Here is a tiny trained network, its code and every weight. The questions are about switching its units off for an input and a target symbol, where a switched-off unit gives its printed mean instead of its output.

import numpy as np


def w(rows, s, z=0):
    codes = np.array(rows[::2]) - 128.0
    scale = np.full(codes.shape[1], s)
    scale[-1] = z or s
    return codes * scale


def f(y):
    return np.maximum(y, 0)


def softmax(a):
    e = np.exp(a - a.max(-1, keepdims=True))
    return e / e.sum(-1, keepdims=True)


def log_softmax(a):
    a = a - a.max(-1, keepdims=True)
    return a - np.log(np.exp(a).sum(-1, keepdims=True))


def net(x, mask):
    ids = ['ΔΛΠΨαβεζημξστφ'.index(c) for c in x.split()]
    T = len(ids)
    res = E[ids] + P[:T]
    r = res
    for j in range(2):
        rows = slice(3 * j, 3 * j + 3)
        q, k, v = (r @ M[0][rows].T for M in (Q, K, V))
        z = softmax(np.where(np.tri(T) > 0, q @ k.T / 3**0.5, -1e9)) @ v
        o = O[0][rows]
        res = res + np.where(mask[j], z, o[:, -1]) @ o[:, :-1]
    y = f(res @ A[0][:, :-1].T + A[0][:, -1])
    res = res + np.where(mask[2:18], y, B[0][:, -1]) @ B[0][:, :-1]
    return log_softmax(res[-1] @ U[:, :-1].T + U[:, -1])


Q, K, V, O, A, B = {}, {}, {}, {}, {}, {}
E = w([
[122,119,136,133],'Δ',
[166,90,108,220],'Λ',
[51,74,28,219],'Π',
[119,79,103,103],'Ψ',
[134,169,145,95],'α',
[186,60,145,109],'β',
[60,135,45,179],'ε',
[205,43,153,120],'ζ',
[144,72,133,187],'η',
[93,179,198,49],'μ',
[125,159,178,127],'ξ',
[15,75,6,119],'σ',
[79,91,79,77],'τ',
[123,116,104,222],'φ',
],0.018)
P = w([
[109,79,221,192],'0',
[128,175,155,146],'1',
[153,148,104,104],'2',
[54,88,183,100],'3',
[141,168,153,162],'4',
[138,143,92,103],'5',
[51,109,184,61],'6',
[149,165,156,167],'7',
[132,144,87,104],'8',
[3,101,96,181],'9',
[139,165,148,167],'10',
],0.017)
Q[0] = w([
[198,144,254,217],'h1',
[55,87,172,140],'h1',
[57,202,160,161],'h1',
[100,88,49,90],'h2',
[69,139,215,179],'h2',
[146,144,86,143],'h2',
],0.0086)
K[0] = w([
[153,152,201,78],'h1',
[140,124,127,6],'h1',
[108,132,136,109],'h1',
[125,129,70,135],'h2',
[212,111,134,129],'h2',
[58,204,158,145],'h2',
],0.012)
V[0] = w([
[146,131,36,242],'h1',
[88,109,112,132],'h1',
[26,98,26,150],'h1',
[224,135,52,228],'h2',
[85,139,43,254],'h2',
[72,193,179,191],'h2',
],0.0074)
O[0] = w([
[188,37,84,61,133],'h1',
[244,150,76,78,179],'h1',
[84,135,227,125,253],'h1',
[2,189,113,121,120],'h2',
[186,192,87,224,222],'h2',
[197,34,196,210,162],'h2',
],0.0042,0.0062)
A[0] = w([
[37,254,107,63,250],'n1',
[213,145,111,86,183],'n2',
[58,91,149,195,95],'n3',
[141,194,55,67,78],'n4',
[51,174,230,111,237],'n5',
[49,151,186,117,219],'n6',
[148,231,82,86,216],'n7',
[82,150,127,230,127],'n8',
[64,165,84,126,110],'n9',
[208,142,58,9,103],'n10',
[194,80,80,123,84],'n11',
[168,33,19,39,114],'n12',
[69,109,157,149,172],'n13',
[149,34,238,160,165],'n14',
[86,143,46,67,254],'n15',
[246,112,132,125,20],'n16',
],0.0081,0.0053)
B[0] = w([
[133,114,147,168,252],'n1',
[173,78,152,153,163],'n2',
[164,126,146,2,211],'n3',
[22,150,148,133,142],'n4',
[122,70,58,89,254],'n5',
[182,96,69,114,236],'n6',
[100,131,179,185,179],'n7',
[113,86,130,64,229],'n8',
[123,137,136,123,176],'n9',
[152,149,234,46,157],'n10',
[130,141,77,149,151],'n11',
[111,227,57,133,179],'n12',
[158,205,153,91,210],'n13',
[64,138,133,96,222],'n14',
[136,129,182,120,220],'n15',
[121,180,78,96,147],'n16',
],0.0093,0.0078)
U = w([
[116,14,211,49,125],'Δ',
[93,130,22,52,92],'Λ',
[123,230,168,82,106],'Π',
[163,164,168,125,156],'Ψ',
[166,213,226,94,81],'α',
[121,41,81,212,182],'β',
[186,216,131,77,102],'ε',
[222,199,79,64,3],'ζ',
[1,235,154,131,60],'η',
[171,100,173,147,207],'μ',
[119,82,69,184,175],'ξ',
[44,153,129,198,183],'σ',
[220,192,109,69,66],'τ',
[200,120,2,157,54],'φ',
],0.0086,0.0045)

Each question gives the input, a string of symbols that net reads in full, and the target symbol t.
The units are the heads (3 rows each of Q, K, V and O) and the neurons (one row each of A and B). Each row of codes is followed by its name. A weight is (code - 128) times the scale printed after its matrix; where a second scale follows, it is the last column's (O, A, B and U).
mask holds one flag per unit, heads first, then neurons. A switched-off unit (its flag False) gives its mean, the last column of its rows in O or B, instead of its output. The means were averaged over made-up inputs and are rounded, as every weight is.
A unit's drop is (log p(t) with every unit on - log p(t) with that unit switched off) / (log p(t) with every unit on - log p(t) with every unit switched off).
The circuit of an input: a set's keep is (log p(t) with only the set's units on - log p(t) with every unit switched off) / (log p(t) with every unit on - log p(t) with every unit switched off). Starting from the 12 units with the biggest drops (on a tie, the unit counted first), units are removed one at a time, each time the one whose removal leaves the highest keep (on an exact tie, the one counted first), for as long as the keep stays at least 0.8.
units of the circuit, in order: the units of the circuit, biggest drop first
unit that matters most: the unit with the biggest drop
k most important neurons: the k neurons with the biggest drops, biggest first
heads that matter: for each layer, one digit per head in row order, 1 if its drop is at least 0.15 and else 0, layers parted by /
drop when u is switched off: that unit's drop, to one decimal
input τ τ φ ξ φ Λ Δ ε σ Λ, target Λ: 4 most important neurons -> (n3 n8 n15 n1)
input μ Δ η β σ η Δ σ ε σ, target Δ: 2 most important neurons -> (n15 n3)
input Λ η ε Π Ψ ζ, target ζ: units of the circuit, in order -> (h1 n12)
input μ α Λ μ Ψ β ξ σ η Π, target Δ: units of the circuit, in order -> (n3 h1)
input η σ μ Π, target Δ: 3 most important neurons -> (n3 n12 n8)
input σ Ψ τ σ σ η α σ β Δ, target Δ: unit that matters most -> n12
input α Δ Π Λ α ε, target σ: heads that matter -> 01
input φ σ τ α β η φ τ ε, target σ: heads that matter -> 00
input φ Λ α, target α: heads that matter -> 10
input σ φ α β β Δ μ σ α, target α: units of the circuit, in order -> (n10 n5 n7 h2)
input σ Π Λ μ Δ β α μ ζ, target ζ: 4 most important neurons -> (n12 n10 n16 n11)
input ξ η σ Δ σ β σ Λ Λ η, target Λ: heads that matter -> 01
input α μ ζ ε, target Δ: heads that matter -> 00
input σ ε ξ Π φ ε σ σ φ ξ, target Λ: 2 most important neurons -> (n5 n6)
input φ μ Λ, target φ: unit that matters most -> h1
input α η μ β Δ μ σ μ μ, target Δ: heads that matter -> 01
input ε Π ζ η ε Ψ Ψ, target Λ: 3 most important neurons -> (n5 n12 n6)
input σ Δ ε μ σ σ Λ Ψ α ξ, target Δ: 3 most important neurons -> (n8 n12 n3)
input β Π φ φ η μ φ, target Λ: 2 most important neurons -> (n5 n6)
input ε α Ψ σ τ μ, target Δ: unit that matters most -> n5
input Ψ φ τ Λ α η Ψ, target Λ: 2 most important neurons -> (n5 n6)
input ε φ Π Δ ξ Ψ φ σ σ ξ, target Λ: drop when n6 is switched off -> 0.3
input μ μ Δ τ ε η φ μ Λ φ, target Λ: drop when n3 is switched off -> 0.2
input σ α σ σ α φ Ψ τ μ ξ, target Δ: drop when n8 is switched off -> 0.4
input Ψ η Λ σ Λ Ψ σ ε σ φ, target Δ: drop when n3 is switched off -> 0.3
